Each row has a hidden value. The values are split into ranges, and the group after each row names the range that its value falls in. Each part has its own value, ranges and names.
In the rows, 128 means zero.
[ 74 127 136 119  88 112 143 128 113 117 127 187 119 163 110 129 115 118
 116 141 131 130 182 122 147 133 109 136 129 172 108  90 110 133 161 137
 116 103 104 130 143 184 143 124 159  92 143 135  82 147 118 118 133 127
  88 112 126 147 150 145  92 119 124 121 137 127 120 134 165 138 148 160
  87  70 118 116 142 121 124 146 126 137 121 106 131 125 105 109 122 135
 115 139 161 129 159 138  99 172  99 153 117]
bt
[ 28 208 118  94  97 117 141 129  43 131 114 163 116 133  99  75 117 194
 141 182  43 141 197 122 207 177  50 151 108 187  59 253 110 102 100 172
 133  90 105 123  93 209  89  90 183 185 145 118  81 105 106 188 133  67
  60 172  29 133 114 151  75 143  36 102 142 176  89 192 129 223 133 142
  72   1   8 134 138 173 124 157 138 127 161 160 121  52 122 164 110 136
 186  99 151 158 185 144 151 177  91 144  95]
Rd
[ 97 116 145 116 110 107 143 135 112 127 142 165 118 155 112 127 120 131
 112 141 129 129 142 134 135 130 115 147 141 145 133 101 114 133 140 129
 123 123 111 125 149 163 136 132 130 102 151 124 111 136 135 124 117 130
 105 117 134 139 169 147 123 123 138 123 132 128 117 145 168 125 147 150
 112  89 136 132 130 125 125 140 130 125 126 113 124 126 109 109 134 130
 112 135 145 146 146 135 105 153  89 136 114]
pj
[ 30 218 110 103  91 123 138 126  40 136 109 164 116 138 103  78 121 180
 147 173  53 146 203 121 204 173  50 145 109 188  49 250 118 105 121 172
 132  86 103 128  95 210  94  95 191 171 137 128  64 105  98 189 138  62
  67 174  32 137 104 147  59 138  31 109 141 171  93 184 131 228 132 150
  72   1   8 125 142 179 119 162 136 129 154 165 124  64 120 159 105 150
 185 104 155 144 191 138 149 171 104 159  93]
Fh
[104 122 135 121  80 118 135 133 113 133 130 177 119 143 115 132 127 129
 124 141 130 138 156 122 141 138 112 134 137 167 111 137 115 124 164 128
 129 118 111 136 143 180 132 148 141 106 138 134 105 138 129 128 115 123
  96 114 116 146 147 149  98 122 111 119 135 131 122 130 149 119 140 150
  94 107 123 123 130 136 125 154 127 136 125 114 121 128 111 116 134 142
 123 138 154 123 154 141 106 149 113 152 112]
Rd
[114 113 136 125 105 122 133 136 122 134 132 165 121 147 118 125 129 124
 122 136 132 135 136 130 135 131 117 133 143 149 126  89 119 126 153 117
 125 122 120 135 146 165 137 149 131 104 142 131 118 139 132 120 115 127
 118 112 127 142 154 138 108 121 130 125 133 124 122 131 150 116 140 147
 114 125 140 124 131 126 126 146 131 129 124 117 122 135 115 114 130 140
 116 143 143 130 145 132 110 140 116 147 115]
bt
[ 37 214 112  96  84 119 138 124  39 136 110 165 115 134 101  77 122 180
 149 180  45 143 196 118 198 177  51 147 107 193  52 239 116 100 113 172
 138  87 108 126  92 207  91  92 188 182 134 125  74 104 103 187 134  64
  49 167  28 140 102 153  57 141  23 107 141 171  87 179 130 231 132 147
  68   1   1 124 138 182 124 161 135 133 156 162 120  52 113 168 110 134
 186  98 158 148 195 146 149 177 103 147  92]
Fh
[103 120 135 121 107 115 135 132 118 135 136 168 118 150 115 136 127 125
 124 135 129 133 147 132 133 131 106 130 138 152 123 102 124 128 151 127
 128 122 118 132 144 163 134 140 136 104 136 130 114 129 127 126 120 127
 112 117 125 140 150 145 106 121 129 126 135 126 115 133 150 131 141 147
 110 114 130 123 127 130 126 145 126 130 128 120 122 121 114 116 130 138
 117 136 146 135 147 132 102 147 109 141 116]
Rd
[ 37 225 110 104  96 127 131 130  46 137 107 167 120 131 106  74 121 186
 144 166  59 149 191 123 208 172  50 141 122 184  43 238 118 105 124 170
 125  87 102 131  89 210  95  96 188 176 140 133  79 107  93 188 137  60
  61 172  39 135 101 140  72 134  25 108 139 171  88 181 124 225 137 147
  74   1  15 126 149 179 116 160 139 124 158 173 126  71 121 158 100 160
 188 107 157 139 193 131 154 168 111 159  90]
Fh
[ 72 120 142 113  89 108 147 129 105 121 129 183 113 165 105 130 116 125
 126 150 116 133 178 121 159 143 105 143 127 178 104  99 107 129 162 137
 126 107 106 128 149 177 144 133 154  94 148 127  77 142 124 133 131 122
  84 112 116 148 162 155  87 124 133 120 140 131 117 149 171 146 144 165
  87  65 113 122 131 114 129 154 128 137 128 102 122 121 104 113 133 133
 119 134 165 138 165 147  94 169  81 154 113]
bt
[101 117 136 126 103 121 135 136 118 135 136 165 119 146 120 125 126 129
 122 134 135 137 138 130 139 135 111 133 147 145 113  93 119 129 157 127
 124 119 117 137 142 162 138 146 133 105 142 134 113 138 124 121 118 123
 111 114 131 140 152 139 111 118 136 128 134 128 122 130 156 135 141 147
 111 137 136 125 131 130 122 150 129 128 124 120 124 130 113 111 127 144
 119 141 152 123 148 131 105 142 110 155 115]
bt
[ 91 117 145 116 101 113 145 137 108 132 136 155 118 154 108 129 122 131
 118 147 123 131 146 130 148 135 108 144 142 156 116 104 110 126 151 123
 125 121 111 130 149 174 132 146 128 106 155 122 106 139 133 126 117 126
 108 115 125 141 167 148 115 124 162 122 137 128 118 145 165 125 143 155
 104 123 129 131 128 119 127 152 132 129 129 113 119 128 109 114 134 138
 120 139 150 142 155 141 101 152  95 150 123]
bt
[126 135 125 127 124 127 129 127 131 131 128 136 126 129 130 129 128 126
 132 128 133 130 135 126 136 132 109 125 127 133 120 128 134 127 137 132
 132 131 127 131 130 134 130 132 133 128 127 130 122 128 125 124 126 124
 124 127 123 134 124 133 125 126 124 126 129 129 128 127 131 135 128 132
 122 132 120 125 127 126 127 133 125 131 126 125 127 129 126 127 128 133
 131 128 131 123 134 130 125 131 129 109 125]
pj
[120 126 137 126 132 114 133 133 121 128 134 120 126 136 122 131 127 141
 124 134 125 125 121 133 133 133 125 137 129 130 137 138 123 127 115 122
 127 134 126 122 134 131 122 123 117 129 136 117 131 126 136 129 126 129
 127 130 122 125 147 129 122 131 125 127 130 136 128 141 140 131 132 132
 132 124 115 136 124 123 132 127 132 123 131 126 122 131 126 124 128 125
 122 130 128 146 124 130 124 128 114 124 129]
pj
[100 123 137 119  85 116 137 135 107 132 133 173 118 150 112 127 125 129
 120 143 120 136 149 125 136 138 107 138 139 172 104  92 113 125 159 128
 128 119 113 134 143 178 139 141 139 107 145 131 102 140 130 127 111 128
 103 113 118 145 156 150  98 123 130 120 136 124 120 138 158 129 141 154
 100  99 118 125 132 132 127 151 128 135 126 109 121 123 107 114 136 142
 120 138 154 131 153 141 105 147 102 149 112]
Rd
